Below are the code and all the weights of a small trained network. Each question names an input and a class and asks about switching units off, where a switched-off unit gives its printed mean instead of its output.

import numpy as np


def w(rows, s, z=0):
    codes = np.array(rows[::2]) - 128.0
    scale = np.full(codes.shape[1], s)
    scale[-1] = z or s
    return codes * scale


def norm(h):
    return h / np.sqrt((h * h).mean(-1, keepdims=True) + 1e-5)


def f(y):
    return y / 2 * (1 + np.tanh(0.7978845608 * (y + 0.044715 * y**3)))


def log_softmax(a):
    a = a - a.max(-1, keepdims=True)
    return a - np.log(np.exp(a).sum(-1, keepdims=True))


def net(x, mask):
    res = np.array(x, float).reshape(1, 5) / 4 @ E
    u = 0
    for l in range(2):
        y = f(norm(res) @ A[l][:, :-1].T + A[l][:, -1])
        res = res + np.where(mask[u : u + 14], y, B[l][:, -1]) @ B[l][:, :-1]
        u += 14
    return log_softmax(norm(res)[-1] @ U[:, :-1].T + U[:, -1])


A, B = {}, {}
E = w([
[69,172,120,210,95],'x0',
[68,94,125,51,214],'x1',
[208,131,17,77,206],'x2',
[183,234,135,66,140],'x3',
[112,130,87,6,56],'x4',
],0.0018)
A[0] = w([
[181,200,125,216,89,216],'L0N1',
[59,168,164,172,128,102],'L0N2',
[137,174,81,101,179,115],'L0N3',
[126,99,98,196,24,137],'L0N4',
[94,109,74,109,51,166],'L0N5',
[162,69,164,194,82,209],'L0N6',
[154,181,140,126,139,152],'L0N7',
[175,162,236,155,205,63],'L0N8',
[85,113,104,255,141,248],'L0N9',
[187,38,35,242,192,4],'L0N10',
[90,133,127,110,164,66],'L0N11',
[156,103,150,178,83,135],'L0N12',
[31,160,187,117,83,20],'L0N13',
[120,192,119,239,207,132],'L0N14',
],0.005,0.0018)
B[0] = w([
[122,147,156,140,161,218],'L0N1',
[129,101,111,106,168,160],'L0N2',
[150,114,141,148,167,165],'L0N3',
[79,127,114,147,139,180],'L0N4',
[94,116,146,111,110,158],'L0N5',
[104,100,157,141,180,196],'L0N6',
[134,108,174,121,119,152],'L0N7',
[93,142,117,102,100,163],'L0N8',
[72,126,130,118,120,251],'L0N9',
[155,168,254,75,105,192],'L0N10',
[137,127,85,133,128,120],'L0N11',
[107,112,128,134,193,152],'L0N12',
[178,114,151,76,171,150],'L0N13',
[86,100,155,117,112,208],'L0N14',
],0.0058,0.0028)
A[1] = w([
[118,163,190,78,181,182],'L1N1',
[166,85,93,44,36,182],'L1N2',
[154,83,95,173,81,37],'L1N3',
[153,118,20,114,96,125],'L1N4',
[119,127,121,28,62,58],'L1N5',
[16,25,103,176,114,91],'L1N6',
[189,104,21,112,198,4],'L1N7',
[91,3,160,123,174,174],'L1N8',
[109,117,103,106,109,206],'L1N9',
[195,137,138,108,176,139],'L1N10',
[193,136,82,162,135,131],'L1N11',
[123,196,71,102,130,106],'L1N12',
[81,165,167,195,36,206],'L1N13',
[73,75,109,138,156,80],'L1N14',
],0.0051,0.0015)
B[1] = w([
[170,138,94,117,65,248],'L1N1',
[49,159,111,124,99,176],'L1N2',
[137,122,155,109,129,87],'L1N3',
[96,131,197,118,127,137],'L1N4',
[90,125,90,155,65,152],'L1N5',
[113,195,107,181,178,241],'L1N6',
[104,63,98,117,189,153],'L1N7',
[141,205,136,129,136,254],'L1N8',
[113,141,126,162,113,151],'L1N9',
[183,62,70,200,113,167],'L1N10',
[163,127,179,121,154,118],'L1N11',
[118,125,154,161,151,134],'L1N12',
[94,90,75,155,254,186],'L1N13',
[160,153,106,126,158,162],'L1N14',
],0.0053,0.0029)
U = w([
[145,117,98,156,109,6],'0',
[91,147,89,78,17,181],'1',
[48,182,124,175,209,198],'2',
[250,118,114,128,117,163],'3',
[138,155,224,107,143,94],'4',
[142,54,65,87,177,126],'5',
[160,109,146,172,120,1],'6',
],0.012,0.005)

Each question gives the input, the list of numbers given to net, and the class t.
The units are the neurons (one row each of A and B). Each row of codes is followed by its name. A weight is (code - 128) times the scale printed after its matrix; where a second scale follows, it is the last column's (A, B and U).
mask holds one flag per neuron, layer by layer. A switched-off neuron (its flag False) gives its mean, the last column of its row in B, instead of its output. The means were averaged over made-up inputs and are rounded, as every weight is.
A unit's drop is (log p(t) with every unit on - log p(t) with that unit switched off) / (log p(t) with every unit on - log p(t) with every unit switched off).
The circuit of an input: a set's keep is (log p(t) with only the set's units on - log p(t) with every unit switched off) / (log p(t) with every unit on - log p(t) with every unit switched off). Starting from the 12 units with the biggest drops (on a tie, the unit counted first), units are removed one at a time, each time the one whose removal leaves the highest keep (on an exact tie, the one counted first), for as long as the keep stays at least 0.8.
units of the circuit, in order: the units of the circuit, biggest drop first
most important unit: the unit with the biggest drop
k most important neurons: the k neurons with the biggest drops, biggest first
top k neurons in layer l: the k neurons of layer l with the biggest drops, biggest first
drop of u: that unit's drop, to one decimal
input [-2,4,1,-2,0], class 5: most important unit => L1N7
input [-4,2,6,-6,8], class 1: units of the circuit, in order => L1N2; L1N13
input [0,7,-3,-4,5], class 1: units of the circuit, in order => L0N6; L1N5; L0N1
input [2,7,3,5,4], class 5: units of the circuit, in order => L0N10; L1N7; L0N9; L1N6
input [-7,-2,5,3,8], class 1: 2 most important neurons => L1N2; L1N13
input [-8,5,-1,5,1], class 1: top 2 neurons in layer 1 => L1N2; L1N13
input [1,3,3,3,5], class 1: units of the circuit, in order => L1N13; L1N5
input [-5,-6,-3,6,2], class 3: units of the circuit, in order => L0N9; L0N14; L1N10
input [-5,-3,4,-5,2], class 1: 2 most important neurons => L1N2; L0N1
input [-4,6,8,-3,-4], class 3: 2 most important neurons => L0N10; L1N13
input [-5,0,8,-6,-4], class 3: 2 most important neurons => L0N10; L1N10
input [-7,-4,-4,7,2], class 1: top 2 neurons in layer 1 => L1N2; L1N5
input [1,-6,1,1,4], class 2: drop of L0N10 => 0.1
input [1,-2,8,-4,-6], class 4: units of the circuit, in order => L0N10
input [-1,8,5,-4,-4], class 3: drop of L0N10 => 0.5
input [-1,0,-5,5,3], class 1: drop of L1N8 => 0.0
